In the rows, 128 means zero.
Each row of numbers stands for one object and depends on some of the facts below. Use the named rows to name the rest.

How the objects are related:
z106 (ditom vokos) (klibrel 838) (tragru z132)
z108 (ditom pliklu) (klibrel 521) (tragru z866)
z118 (ditom fleme) (klibrel 415) (tragru z269)
z132 (ditom vokos) (tragru z339)
z134 (ditom pliklu) (klibrel 838) (tragru z269)
z140 (ditom pliklu) (tragru z800)
z147 (ditom stubras) (klibrel 415) (tragru z338)
z15 (ditom vokos) (klibrel 838) (tragru z800)
z155 (ditom steplivi) (klibrel 415) (tragru z346)
z16 (ditom pliklu) (klibrel 415) (tragru z527)
z162 (ditom stubras) (klibrel 415) (tragru z346)
z167 (ditom denoten) (klibrel 415) (tragru z359)
z171 (ditom vokos) (tragru z406)
z176 (ditom pliklu) (tragru z451)
z182 (ditom denoten) (klibrel 415) (tragru z724)
z189 (ditom steplivi) (klibrel 521) (tragru z451)
z199 (ditom fleme) (klibrel 415) (tragru z171)
z206 (ditom fleme) (klibrel 415) (tragru z233)
z214 (ditom brivipu) (klibrel 415) (tragru z573)
z218 (ditom vokos) (tragru z346)
z219 (ditom steplivi) (klibrel 521) (tragru z483)
z221 (ditom pliklu) (klibrel 415) (tragru z483)
z224 (ditom vokos) (klibrel 415) (tragru z515)
z23 (ditom vokos) (klibrel 521) (tragru z132)
z233 (ditom stubras) (tragru z346)
z238 (ditom stubras) (klibrel 415) (tragru z492)
z240 (ditom denoten) (klibrel 415) (tragru z346)
z260 (ditom pliklu) (klibrel 521) (tragru z805)
z263 (ditom denoten) (klibrel 838) (tragru z573)
z265 (ditom pliklu) (tragru z339)
z266 (ditom vokos) (klibrel 838) (tragru z269)
z269 (ditom vokos) (tragru z451)
z276 (ditom pliklu) (klibrel 838) (tragru z865)
z278 (ditom pliklu) (tragru z37)
z281 (ditom stubras) (klibrel 415) (tragru z44)
z287 (ditom vokos) (klibrel 415) (tragru z789)
z29 (ditom vokos) (klibrel 521) (tragru z805)
z3 (ditom vokos) (klibrel 415) (tragru z132)
z304 (ditom vokos)
z307 (ditom pliklu) (tragru z37)
z316 (ditom pliklu) (klibrel 415) (tragru z430)
z325 (ditom vokos) (tragru z800)
z333 (ditom steplivi) (klibrel 415) (tragru z398)
z338 (ditom vokos)
z339 (ditom steplivi)
z342 (ditom stubras) (klibrel 521) (tragru z406)
z346 (ditom vokos)
z35 (ditom fleme) (klibrel 415) (tragru z359)
z358 (ditom stubras) (klibrel 521) (tragru z724)
z359 (ditom vokos) (tragru z478)
z36 (ditom steplivi) (klibrel 838) (tragru z573)
z368 (ditom pliklu) (klibrel 521) (tragru z633)
z37 (ditom steplivi)
z374 (ditom fleme) (klibrel 521) (tragru z633)
z381 (ditom pliklu) (klibrel 415) (tragru z894)
z395 (ditom denoten) (tragru z406)
z396 (ditom pliklu) (klibrel 521) (tragru z483)
z397 (ditom pliklu) (klibrel 521) (tragru z870)
z398 (ditom pliklu) (tragru z633)
z406 (ditom vokos)
z407 (ditom fleme) (klibrel 838) (tragru z176)
z410 (ditom vokos) (klibrel 415) (tragru z140)
z411 (ditom pliklu) (tragru z338)
z418 (ditom fleme) (klibrel 415) (tragru z573)
z422 (ditom fleme) (klibrel 838) (tragru z789)
z428 (ditom pliklu) (klibrel 838) (tragru z37)
z430 (ditom brivipu) (tragru z478)
z431 (ditom brivipu) (klibrel 415) (tragru z558)
z432 (ditom pliklu) (klibrel 838) (tragru z430)
z439 (ditom pliklu) (klibrel 415) (tragru z77)
z44 (ditom stubras) (tragru z572)
z451 (ditom vokos)
z453 (ditom pliklu) (klibrel 415) (tragru z478)
z456 (ditom steplivi) (klibrel 521) (tragru z478)
z474 (ditom denoten) (klibrel 415) (tragru z411)
z478 (ditom pliklu)
z480 (ditom vokos) (klibrel 415) (tragru z278)
z483 (ditom pliklu) (tragru z451)
z484 (ditom vokos) (klibrel 415) (tragru z704)
z49 (ditom pliklu) (klibrel 521) (tragru z233)
z492 (ditom vokos) (tragru z520)
z507 (ditom pliklu) (klibrel 838) (tragru z478)
z508 (ditom vokos) (klibrel 415) (tragru z176)
z509 (ditom fleme) (klibrel 415) (tragru z307)
z512 (ditom pliklu) (klibrel 415) (tragru z52)
z515 (ditom steplivi) (tragru z339)
z52 (ditom vokos) (tragru z478)
z520 (ditom vokos)
z521 (ditom steplivi) (klibrel 838) (tragru z269)
z527 (ditom brivipu) (tragru z338)
z530 (ditom vokos) (klibrel 521) (tragru z171)
z539 (ditom fleme) (klibrel 838) (tragru z233)
z544 (ditom steplivi) (tragru z805)
z546 (ditom brivipu) (klibrel 521) (tragru z406)
z553 (ditom pliklu) (klibrel 521) (tragru z520)
z558 (ditom pliklu) (tragru z77)
z56 (ditom steplivi) (klibrel 415) (tragru z520)
z560 (ditom pliklu) (klibrel 838) (tragru z411)
z561 (ditom vokos) (klibrel 838) (tragru z411)
z568 (ditom denoten) (klibrel 415) (tragru z52)
z572 (ditom fleme)
z573 (ditom vokos) (tragru z451)
z574 (ditom pliklu) (klibrel 838) (tragru z346)
z579 (ditom denoten) (klibrel 521) (tragru z870)
z586 (ditom fleme) (klibrel 838) (tragru z37)
z587 (ditom stubras) (klibrel 521) (tragru z805)
z606 (ditom stubras) (klibrel 838) (tragru z339)
z612 (ditom steplivi) (klibrel 521) (tragru z218)
z613 (ditom vokos) (klibrel 415) (tragru z870)
z621 (ditom fleme) (klibrel 415) (tragru z515)
z624 (ditom vokos) (tragru z800)
z633 (ditom vokos)
z640 (ditom stubras) (klibrel 521) (tragru z171)
z650 (ditom denoten) (klibrel 838) (tragru z800)
z656 (ditom pliklu) (klibrel 838) (tragru z870)
z668 (ditom stubras) (klibrel 415) (tragru z633)
z67 (ditom pliklu) (klibrel 838) (tragru z704)
z671 (ditom steplivi) (klibrel 521) (tragru z171)
z688 (ditom denoten) (klibrel 415) (tragru z233)
z690 (ditom vokos) (klibrel 521) (tragru z913)
z692 (ditom brivipu) (tragru z800)
z703 (ditom fleme) (klibrel 521) (tragru z894)
z704 (ditom stubras) (tragru z338)
z708 (ditom brivipu) (klibrel 521) (tragru z346)
z723 (ditom pliklu) (klibrel 415) (tragru z359)
z724 (ditom vokos)
z725 (ditom pliklu) (klibrel 521) (tragru z52)
z73 (ditom denoten) (klibrel 415) (tragru z802)
z733 (ditom stubras) (klibrel 415) (tragru z478)
z738 (ditom vokos) (klibrel 415) (tragru z411)
z740 (ditom pliklu) (klibrel 838) (tragru z451)
z743 (ditom steplivi) (klibrel 838) (tragru z339)
z747 (ditom pliklu) (klibrel 838) (tragru z398)
z763 (ditom denoten) (klibrel 838) (tragru z406)
z77 (ditom pliklu)
z777 (ditom denoten) (klibrel 838) (tragru z544)
z789 (ditom pliklu)
z794 (ditom fleme) (klibrel 838) (tragru z515)
z800 (ditom pliklu)
z802 (ditom pliklu) (tragru z338)
z805 (ditom steplivi)
z812 (ditom stubras) (klibrel 838) (tragru z624)
z824 (ditom steplivi) (klibrel 838) (tragru z338)
z834 (ditom steplivi) (klibrel 838) (tragru z478)
z845 (ditom brivipu) (klibrel 838) (tragru z346)
z863 (ditom vokos) (klibrel 838) (tragru z866)
z864 (ditom vokos) (klibrel 521) (tragru z527)
z865 (ditom stubras) (tragru z338)
z866 (ditom vokos) (tragru z805)
z870 (ditom pliklu) (tragru z724)
z871 (ditom denoten) (klibrel 415) (tragru z572)
z883 (ditom pliklu) (klibrel 415) (tragru z866)
z887 (ditom vokos) (klibrel 521) (tragru z724)
z894 (ditom fleme) (tragru z338)
z896 (ditom pliklu) (klibrel 838) (tragru z520)
z9 (ditom pliklu) (klibrel 838) (tragru z77)
z906 (ditom pliklu) (klibrel 838) (tragru z527)
z911 (ditom denoten) (klibrel 521) (tragru z304)
z912 (ditom pliklu) (klibrel 415) (tragru z789)
z913 (ditom stubras) (tragru z346)
z942 (ditom stubras) (klibrel 521) (tragru z624)
z944 (ditom steplivi) (klibrel 521) (tragru z558)
z947 (ditom denoten) (klibrel 521) (tragru z325)
z952 (ditom steplivi) (klibrel 415) (tragru z802)
z956 (ditom pliklu) (klibrel 521) (tragru z265)
z958 (ditom vokos) (klibrel 521) (tragru z692)
z967 (ditom brivipu) (klibrel 415) (tragru z483)
z97 (ditom denoten) (klibrel 415) (tragru z339)
z995 (ditom brivipu) (klibrel 415) (tragru z52)

Some objects and their rows:
[ 91 127 107  91 162 155 121 173 145 124 108 105 134 123 134 151 137 100
  70 148 111 138 117 173 105 116  82]: z883
[164 120  76 132 104  91 150 138 130 163 102 161 170  77 128  98  79 132
 139 109 129 129 137  97 171 110 105]: z612
[128 135 152 147 113  96 152 123 159 139  96 133 106 140 132 104 157 114
 153 121 137 106 144 121 120 120 164]: z265
[104 125 113 111 164 147 136 162 149 118 124 108 139 111 137 161 132 100
  62 151 119 132 121 175 103 115  62]: z56
[187 133  57 140 108  90 125 111 124 162 132 154 159  88 131 107  80 132
 142  97 139 140 127  97 171 119 100]: z358
[126 132 150 147 116  96 149 127 157 138 100 129 107 139 130 107 154 111
 151 120 130 107 146 120 124 120 161]: z800
[131 116 138 122 108 117 174 146 178 141 144 149  99 106 135 106 140  91
 191  99 131  93 144 170  87 134 166]: z483
[108 111 190 133 111 195 149 107  61 140 158 116 106 145 132 119 134 150
 158 131 111 155 117 103 124 155 186]: z539
[125 132 151 148 115  96 148 125 157 138 101 129 107 140 130 107 154 111
 150 120 131 107 146 120 125 120 160]: z307
[128 139  96 118 167 147 114 135 143 119 150 104 126 123 142 170 134 100
  65 139 132 143 110 175 101 123  58]: z668
[102 147  79  94 179 184  79 163 128 122 127 101 118 145 138 159 143 117
  98 158 121 136 109 178 113 140  91]: z871
[141 133 160 167 116  85 165 112 163 132 113 137 111 128 134 116 153 114
 146 123 143  99 148 123 120 119 141]: z544
[126 134 151 148 115  95 149 122 157 138  99 130 107 139 130 106 154 114
 151 120 134 105 145 121 123 120 161]: z558
[112 113 227 141 102 143 175 114  92 133 167 118 130 130 128 128 108 141
 131 120 111 156 134 121 118 148 159]: z834
[134 129 224 118 137 129 202 146  83 148 155 146 133 152 133 137  93 137
 147 124 132 204 154  72  68 188 185]: z521
[111 116  94  98 165 155  96 156 139  80 139 122 137 118 119 180 134 118
  75 158 131 126 115 158  98 117  70]: z480
[111 135 194 123 117 179 119 110  71 137 169 110 110 167 128 122 121 162
 165 127 116 159 119 124 127 173 189]: z763
[169 108  56 119 106  99 106 133 120 122 120 172 172  84 110 118  78 147
 151 115 135 123 132  80 169 113 112]: z958
[150 120  69 113 102  99 134 151 125 169  88 155 167  89 125  88  81 130
 146 107 118 136 134  94 174 111 124]: z49
[171 141 137 127 153  79 154 137 146 110 113 182 111 155 122 141 136 129
 178 136 180 142 165  56  60 167 180]: z269

Rows to name:
No name comes twice in this set of rows, the named rows included.
[142 134 151 133 107 107 150 145 167 148  95 147  96 126 141 111 138 101
 175 125 152 123 151 126  87 133 170]  z176
[125 119  94  84 157 166  97 177 150  91 135 139 126 106 131 183 116 109
 100 162 152 144 121 166  59 131  81]  z508
[141 120 205 104 137 137 161 138  75 110 170 160 131 158 116 153  92 156
 162 132 145 196 149  57  62 192 195]  z266
[153 105  56  89  98 121 155 174 142 171 131 171 160  57 129  90  67 107
 181  88 116 125 134 140 141 125 129]  z396
[135 128 120 161 126 139 136 111 130 137 108 132  88 140 136 111 176 119
 169 135 138 101 134 105 129 127 167]  z572
[141 174 162 170 130  67 108  63 149 149 140 110 134 207 110  95 157 135
 134 111 116  66 142 136 160 141 127]  z527
[144 119  44 144 122 125 121  92  85 162  96 145 167 117 113  76 131 156
 135 116 103  94 114  69 222 101 119]  z703
[141 156 127 148 129 122 109 109 144 139 112 132  90 163 136 107 166 135
 184 131 153 102 134 127 126 146 173]  z395
[160 109  67 137 111  89 103  84 100 127 124 164 199 121  85  98 100 161
 122 115 105  74 129  62 203 103  91]  z864
[158 117  39 125 114 141 122 132 100 168  93 160 147  91 132  89 105 139
 165 121 128 127 122  79 178 117 132]  z374

Now the same objects, written a new way:
Some rows with their names:
[111  63 185 116 119 169  88 132 196 113  88 129 103 161  99  82 139 144
 108  82 142 103 140 140 140 132 157]: z507
[144 118  82 155 167 110 182  84 157 127 185 139 104 117 144 123 161 104
 137 111 152 146 110 146 104 107 139]: z865
[139  82 133 112 118 166 172 125 189 134 106 165 113 106 117  45 186 127
 138  81 143  93 156 151 103 100 151]: z276
[117 112  65 152 151 108 175  93 144 137 163 129 106 115 153 110 147 107
 127 122 156 139  97 141 109 106 143]: z338
[161 105  83 152 164 104 179 106 154 125 180 154 107 131 146 125 170 120
 130 142 169 137 110 135  65 110 148]: z894
[114 112  82 145 149  94 125  99 147 124 144 111 134 133 136 133 121 117
 113 137 142 149  81 127 134 114 119]: z492
[149  73 183 120 115 166 134  88 183 153  52 138 146 120  87  85 139 151
 134 127 102  94 127 108 127 117 114]: z740
[125 105 115  89 174 108 116 112 165 118 124 111 137 124 144 140 134  99
 119 128 145 135 101 109 113 108 118]: z77
[132 215 104 125  95 142 129 166  61 113 113 129 109 142 182  89  21 120
 157 130 143 108 128 172 169 123  41]: z688
[132  85 155 106 112 152 110 133 193 118  81 144 148 129  96  73 154 140
 121  98 126 105 137 136 135 111 122]: z747
[123 115 148 165 129 166 158  87 154 213  39 144 115 114  92  63  87 204
 123 132  77  97  91 154 174 126  95]: z263
[133 134  75 157  99 157 195 132  88 126 182 118  93 105 188 102 140 113
 180 141 150  97 182 148 123 151 137]: z738
[112 115  80 146 148  92 121 103 148 123 145 111 139 132 135 132 122 118
 113 136 140 149  81 128 136 115 116]: z866
[165  85 142 161  99 132 113 133 184 111 115 164 149 161  75  83 159 170
 116 127 137 117 126 146 116 120 125]: z586
[123 104 106  84 180 105 113 110 167 116 124 111 140 127 141 145 137  98
 116 130 144 139  99 109 117 105 114]: z800
[139 179 148 175 103 100 103 135 114 140 124 136 120 109 108 176 155 115
 121 101 102 192 133 124 120 106 164]: z358
[153 141 117 154 111 142 127 130 107  96 174 102 132 138 152 148 113 121
 170 151 127 117 169 135 158 164  97]: z281
[124 137 148  78 125 153 155 145  58  90 192 135 168 153 116 149 115 125
 139 153 126  93 171 110 133 182 116]: z333
[153  71 191 124 116 171 142  74 181 164  42 138 145 116  85  91 136 156
 138 135  93  92 124 102 124 119 111]: z134
[170 128 115 147 108 134 120 152 104  92 169 114 136 153 152 153 121 138
 163 183 145 108 169 127 120 165 104]: z509

Rows to name:
No name comes twice in this set of rows, the named rows included.
[ 95 122 162  93 154 176  98 178  88 120 142  98  60 172 175 143  68 153
 129 141 154  83 165 143 150 194 144]  z995
[140  98 157 160 113 156  87 152 106  85 178  96  79 194 159 165 101 146
 148 164 168 105 173 134 126 193 150]  z35
[127 138  94 141 122  92 122 100 132 103 132 130 138 149 138 117  91  94
 118 124 157 150  69 132 124  90  91]  z346
[102  85 144  97 180 123  94 110 167 112 133  98  95 154 147 151 119 105
 107 115 160 134 104 117 117 128 149]  z478
[128 204 187  90  92 110 130 142  52 106 128 196 158 152  76 160 120  84
  93  91 121 174 114 104  84  89 148]  z612
[184 128 161 153  58 127 108 134 164  77  98 192 157 183  80  55 114 135
 122 109 159 122 109 153 100  83  83]  z539
[ 97  72 204 101 125 167 126 124 141 103 146 170 136 194  48  88 139 164
  79  85 133  98 127 136 135 159 169]  z834
[ 96 205 102 145 141 102 107 163  95 191  80 135  89 100 131 153 112 142
  96 104  96 181 104 158 154  97 147]  z947
[ 92 132 198 123 126 136  63 151 123 138  96 112  55 143 131 187 137 104
 100  85 135 170 143 112 109 124 217]  z725
[130 101  94  96 180 122 177 104 161 130 147 134 105  99 164 117 165  88
 134 112 161 124 120 125  83  98 145]  z802
[124 160 203 110 126 128 157  98  58 169 113 167 148 120  66 194 142 127
 101 135  78 158 121  74  88 127 176]  z189
[119 164 144 110 119  92  78 184 133 149  98 116 155  66 120 178 187 121
 115 107  90 171 152 102 117 112 174]  z956
[ 88 149 205 106 130 129 110 141  70 129 152 157 106 163  77 189 142 118
  76  91 120 166 132 107 100 142 217]  z456

The same objects again, as new rows of numbers:
Known rows:
[124 141 150  80  93  98 151 105 127 126 149 129 113 184 112 127 108 179
 134 130  82 128 154  76  99 137 131 136 124 205 133]: z140
[121 122 165  90  91 124 127 108 118 131 146 129 100 144  89 133 126 164
 114 134  78 104 129  53 111 147 129 134 132 175 111]: z37
[123  77 105 121  96 182  88 126 153 138 137 121  95  89 177 151 128 137
 130 102 150 166 131 124 142 137 102 122 129 114 133]: z650
[132 154 113 104 109 134  74 142 124 106  61 112 107 158 188 141 111  81
  77 137 104 146 146 135 162 133 139 127 165  88  72]: z219
[106 147  81 168 151 144 125 101 140  93  75 171 110  75 103 148 110  78
 101 156 147  65  99 123 148 142 108 142 126 100  54]: z418
[128 118 157 132  82 188 111 121 105 138 170  92  87 128  75 120 118 141
 120 131  52  61 139  25 114 156 103 111 172 152 136]: z913
[130 145 136 126  86 151 146 133 110 129 167 106 101 166 104 119 101 149
 148 125  63  71 169  43 101 145  97 108 176 195 136]: z346
[113 110  82 214 147 154 115 118 132 111 116 131 110  94  95  96 106  87
 130 143 129  92 133 119 117 149  90 111 164 106 114]: z155
[123 102  93 110 103 159 105 132 155 129 144 136  93 115 192 157 123 139
 146  99 147 165 152 142 141 134  98 120 126 147 148]: z15
[138 110 164  82  82 109 131  94 133 129 133 133 100 145  84 133 154 162
 114 128  76 133 103  79 113 130 138 122  98 174 131]: z339
[135 115 128 116 116 148  51 152 118 118  88 103 108 156 150 122 141  76
  96 124  88 165 124 153 150 136 141 111 153  90 105]: z640
[135 143 110 108 122 107  85 162 123 108  85 120 122 195 184 123 121  86
 120 120 104 176 156 172 138 128 139 112 156 135 102]: z887
[110 132 138 115 141 104  87 168 123 129 113 152 106 198 190 101 120  91
 125 123 119 151 156 185 140 143 156 133 193 123  82]: z864
[ 80 102 212 103 118 144 113 102 121 164 191 159  60 150  94 102 127 166
 120 142  86  68 125  68 119 170 153 160 175 146 107]: z527
[ 97 102 104 182 154 148  95  88 143 114 116 138  91 101  92 105 116 103
 114 152 124 126 116 133 128 154 113 128 128  96 136]: z431
[137 148 104 107 122 104  93 163 130 109  81 118 136 208 187 116 111  92
 128 121 111 186 159 175 130 123 141 117 154 140  98]: z108
[107 126  81 172 156  95 137  99 151 105 112 150 120 137 122 101  98 120
 134 145 143 149 145 160 113 138 114 130 126 136 134]: z883
[ 83  88 126 190 170 117 112  98 143 132 137 167  93 101 105  78 111 118
 114 149 151 111 122 149 125 159 131 150 166  87 104]: z73
[146 141 105 101 116  95  96 154 137 108  74 123 135 212 184 116 128  96
 127 119 109 203 143 189 132 114 148 110 134 140 110]: z956
[134 149 104 108 122 105  93 164 129 111  81 119 135 208 188 116 108  93
 126 121 111 181 161 173 129 125 142 118 157 141  96]: z368

Name these rows:
No name comes twice in this set of rows, the named rows included.
[134  95  94 106  97 150 108 122 165 127 134 140  93 115 189 158 142 136
 147  95 146 185 133 163 144 123 104 112 103 144 161]  z106
[110 118  88 181 159 137 122 122 135 102  92 178 123  87  79 131 130  78
 131 143 149  83  86 140 126 140 111 129 120 125  60]  z509
[ 88 138 159  49 120  81 114 134  93 115 155 119 136 171 107 161  75 189
 127 135  93 147 186  50  84 168 129 156 119 250 110]  z52
[131  69 114 117  93 192  74 115 158 137 139 123  78  76 161 157 156 127
 122 100 133 171 107 138 156 135 104 111 107  99 160]  z606
[131 119 151 144  82 198 113 126 103 139 173  85  88 126  73 116 117 133
 125 131  48  50 143  20 112 155  94 104 183 150 138]  z233
[118 113 174  90  92 147 107 100 115 136 159 114  84 132  80 132 128 163
 102 135  64 101 128  47 122 155 129 134 132 155 133]  z44
[138  90  95 116  99 184 103 144 157 127 108 164 111  78 153 183 169 100
 150  95 160 131  76 147 148 118 103 112  91 138  86]  z794
[ 81  96 108 160 168 130  75 109 119 104 121 127 117  86  85 125  95 115
 105 149 134 144 135 118 118 173 113 143 124 121 118]  z733
[ 90 138 159  53 118  84 117 132  95 116 157 119 133 171 107 158  77 189
 128 136  92 146 184  51  85 167 129 156 120 247 111]  z359
[113 103  83 215 146 155 112 112 134 116 121 119 111  96  96  88 102  96
 124 142 126 103 134 117 117 150  92 112 166  96 123]  z240
[138 124 118 116 116 127  71 161 120 114  74 116 124 168 163 124 137  78
 108 122 105 168 127 157 139 129 141 111 153 112  81]  z671

